Below is a small trained network, with its code and all its weights. Each question gives an input and a class and asks what happens when units are switched off, that is, made to give their printed mean instead of their output.

import numpy as np


def w(rows, s, z=0):
    codes = np.array(rows[::2]) - 128.0
    scale = np.full(codes.shape[1], s)
    scale[-1] = z or s
    return codes * scale


def norm(h):
    return h / np.sqrt((h * h).mean(-1, keepdims=True) + 1e-5)


def f(y):
    return np.maximum(y, 0)


def log_softmax(a):
    a = a - a.max(-1, keepdims=True)
    return a - np.log(np.exp(a).sum(-1, keepdims=True))


def net(x, mask):
    res = np.array(x, float).reshape(1, 4) / 4 @ E
    u = 0
    for l in range(2):
        y = f(norm(res) @ A[l][:, :-1].T + A[l][:, -1])
        res = res + np.where(mask[u : u + 4], y, B[l][:, -1]) @ B[l][:, :-1]
        u += 4
    return log_softmax(norm(res)[-1] @ U[:, :-1].T + U[:, -1])


A, B = {}, {}
E = w([
[99,93,104,160,208,36,222,97,90,194,111,105],'x0',
[204,47,31,107,90,139,149,159,125,63,143,209],'x1',
[214,60,159,123,205,98,104,129,245,129,161,1],'x2',
[169,29,37,178,67,152,121,13,128,126,114,124],'x3',
],0.0068)
A[0] = w([
[67,173,165,70,169,100,213,142,64,120,165,147,2],'L0N0',
[131,67,134,70,129,151,25,86,155,118,123,162,111],'L0N1',
[142,138,114,121,161,253,55,74,149,159,62,51,4],'L0N2',
[86,192,245,83,179,152,81,172,196,104,148,112,83],'L0N3',
],0.0062,0.0047)
B[0] = w([
[142,9,119,212,147,186,115,141,52,192,124,108,185],'L0N0',
[73,113,116,182,145,54,114,154,127,136,154,114,187],'L0N1',
[81,158,136,176,75,117,34,49,52,121,160,53,182],'L0N2',
[152,175,177,84,199,66,99,198,200,65,74,120,253],'L0N3',
],0.011,0.0061)
A[1] = w([
[123,142,182,129,162,114,242,11,148,222,142,77,3],'L1N0',
[73,191,215,76,129,203,71,172,164,169,97,168,58],'L1N1',
[175,80,108,130,70,114,152,158,158,134,185,126,102],'L1N2',
[99,177,113,146,176,162,180,190,76,254,125,126,61],'L1N3',
],0.0083,0.0053)
B[1] = w([
[108,56,195,113,45,94,229,117,176,81,129,128,219],'L1N0',
[213,82,128,86,75,158,182,44,129,219,75,69,251],'L1N1',
[101,180,123,106,192,168,153,150,141,187,184,147,203],'L1N2',
[68,116,171,195,195,226,73,173,4,21,52,156,252],'L1N3',
],0.011,0.0044)
U = w([
[184,168,116,83,104,165,154,147,138,128,100,170,3],'0',
[80,126,143,186,69,106,29,48,133,108,174,68,116],'1',
[176,149,187,77,77,184,105,83,96,195,64,113,94],'2',
[85,171,54,125,90,150,155,89,89,135,161,253,48],'3',
[175,95,82,122,224,143,118,166,201,162,205,129,235],'4',
[182,185,227,80,202,74,79,192,204,99,87,70,143],'5',
[80,115,180,180,204,157,125,177,30,101,54,156,238],'6',
[101,57,189,138,112,92,229,84,157,105,115,115,121],'7',
],0.016,0.003)

Each question gives the input, the list of numbers given to net, and the class t.
The units are the neurons (one row each of A and B). Each row of codes is followed by its name. A weight is (code - 128) times the scale printed after its matrix; where a second scale follows, it is the last column's (A, B and U).
mask holds one flag per neuron, layer by layer. A switched-off neuron (its flag False) gives its mean, the last column of its row in B, instead of its output. The means were averaged over made-up inputs and are rounded, as every weight is.
A unit's drop is (log p(t) with every unit on - log p(t) with that unit switched off) / (log p(t) with every unit on - log p(t) with every unit switched off).
The circuit of an input: a set's keep is (log p(t) with only the set's units on - log p(t) with every unit switched off) / (log p(t) with every unit on - log p(t) with every unit switched off). Starting from all 8 units, units are removed one at a time, each time the one whose removal leaves the highest keep (on an exact tie, the one counted first), for as long as the keep stays at least 0.8.
circuit, biggest first: the units of the circuit, biggest drop first
k most important neurons: the k neurons with the biggest drops, biggest first
top k neurons in layer l: the k neurons of layer l with the biggest drops, biggest first
drop of u: that unit's drop, to one decimal
input [-8,6,5,1], class 4: circuit, biggest first -> L0N3, L1N2
input [7,-1,-2,5], class 7: most important neuron -> L1N0
input [6,5,4,7], class 4: 4 most important neurons -> L1N2, L1N1, L0N2, L1N3
input [-1,2,0,6], class 4: top 2 neurons in layer 0 -> L0N2, L0N1
input [0,-3,-4,4], class 3: 3 most important neurons -> L0N3, L0N0, L1N3
input [0,4,-2,1], class 3: circuit, biggest first -> L0N3, L1N3
input [-4,1,7,4], class 1: top 2 neurons in layer 0 -> L0N2, L0N3
input [-1,-8,-6,7], class 1: circuit, biggest first -> L1N3, L0N2
input [8,3,6,-4], class 7: circuit, biggest first -> L0N3, L1N0
input [-6,2,-2,0], class 0: 4 most important neurons -> L0N2, L0N0, L1N3, L0N1
input [-5,5,6,2], class 4: 2 most important neurons -> L1N2, L0N3
input [5,3,-8,4], class 3: top 2 neurons in layer 0 -> L0N0, L0N1
input [-6,-8,4,4], class 1: top 2 neurons in layer 0 -> L0N2, L0N1
input [7,-1,3,-1], class 7: circuit, biggest first -> L1N0
input [-5,3,-1,-3], class 5: 3 most important neurons -> L0N3, L0N1, L0N0
input [8,-6,4,-5], class 6: 2 most important neurons -> L1N3, L0N0
input [8,-2,3,-7], class 6: 2 most important neurons -> L0N0, L1N3
input [-6,3,-2,4], class 3: top 2 neurons in layer 0 -> L0N3, L0N2
input [-6,7,4,7], class 4: drop of L1N2 -> 0.7
input [2,-2,0,2], class 7: drop of L0N3 -> 0.1
input [7,-2,8,-2], class 7: drop of L1N3 -> 0.0
input [-6,5,-5,-7], class 2: top neuron in layer 1 -> L1N1
